M =
[[.36, -.11, -.22, .36, -.21],
[.22, .08, .22, .64, .32]]
M[0, 0] => .36
M[-2, -2] => .36
M[:, 2] => [-.22, .22]
M[0, 1] => -.11
M[1, -4] => .08
M[1] => [.22, .08, .22, .64, .32]
M[-2] => [.36, -.11, -.22, .36, -.21]
M[:, -2] => [.36, .64]

W =
-.04,-.09,-.05,-.22,-.81,.12,-.75,-.66,.51,.62,-.39,-.23,.08,-.11,-.04
-.34,.14,.16,-.21,-.67,.42,-.73,-.43,.50,.63,-.59,-.24,-.09,.00,-.28
.06,.07,.03,.13,.78,-.17,.50,.61,-.55,-.55,.16,.14,-.05,.10,.07
-.52,.33,.32,-.09,-.09,.56,-.31,.07,.12,.37,-.55,-.13,-.24,.12,-.42
-.45,.41,.33,.06,.65,.47,.29,.68,-.34,-.14,-.21,.04,-.36,.22,-.43
.09,-.30,-.15,.12,-.65,-.39,-.14,-.71,.16,.11,.12,-.03,.12,-.17,.11
-.15,.25,.14,.06,.77,.19,.46,.69,-.41,-.37,.11,.13,-.27,.16,-.24
W[0,0] => -.04
W[-6,-3] => -.09
W[-7,4] => -.81
W[-2,6] => -.14
W[4,7] => .68
W[-4,-7] => .12
W[1,-12] => -.21
W[3,-2] => .12
W[-7,-8] => -.66
W[6,-2] => .16
W[1,-13] => .16
W[1,10] => -.59
W[-3,1] => .41
W[-3] => [-.45, .41, .33, .06, .65, .47, .29, .68, -.34, -.14, -.21, .04, -.36, .22, -.43]
W[3,-3] => -.24
W[:, 3] => [-.22, -.21, .13, -.09, .06, .12, .06]
W[4,-1] => -.43
W[:, -10] => [.12, .42, -.17, .56, .47, -.39, .19]
W[-2] => [.09, -.30, -.15, .12, -.65, -.39, -.14, -.71, .16, .11, .12, -.03, .12, -.17, .11]
W[-4,10] => -.55
W[:, -13] => [-.05, .16, .03, .32, .33, -.15, .14]
W[1,0] => -.34
W[2,7] => .61
W[-2,-14] => -.30
W[-2,9] => .11
W[1] => [-.34, .14, .16, -.21, -.67, .42, -.73, -.43, .50, .63, -.59, -.24, -.09, .00, -.28]
W[-1,-7] => -.41
W[-4,0] => -.52
W[:, 6] => [-.75, -.73, .50, -.31, .29, -.14, .46]
W[-1,7] => .69
W[:, -6] => [.62, .63, -.55, .37, -.14, .11, -.37]
W[-4,1] => .33
W[3] => [-.52, .33, .32, -.09, -.09, .56, -.31, .07, .12, .37, -.55, -.13, -.24, .12, -.42]
W[0,11] => -.23
W[-4,-9] => -.31

B =
[[-.03, -.03, .10, -.02, .00],
[.24, .14, -.49, .07, -.19],
[-.23, .04, -.16, -.71, .49],
[.25, .00, .02, .49, -.47],
[-.15, -.11, .41, -.43, -.05],
[.22, -.01, .07, .48, -.43]]
B[0][0] -> -.03
B[-4][1] -> .04
B[:, 3] -> [-.02, .07, -.71, .49, -.43, .48]
B[-3][4] -> -.47
B[-2][1] -> -.11
B[-6] -> [-.03, -.03, .10, -.02, .00]
B[-2][-5] -> -.15
B[2][-3] -> -.16
B[-5] -> [.24, .14, -.49, .07, -.19]
B[-1][3] -> .48
B[:, 2] -> [.10, -.49, -.16, .02, .41, .07]
B[4][4] -> -.05
B[:, -1] -> [.00, -.19, .49, -.47, -.05, -.43]
B[4] -> [-.15, -.11, .41, -.43, -.05]
B[1][-1] -> -.19
B[3][0] -> .25
B[-5][0] -> .24
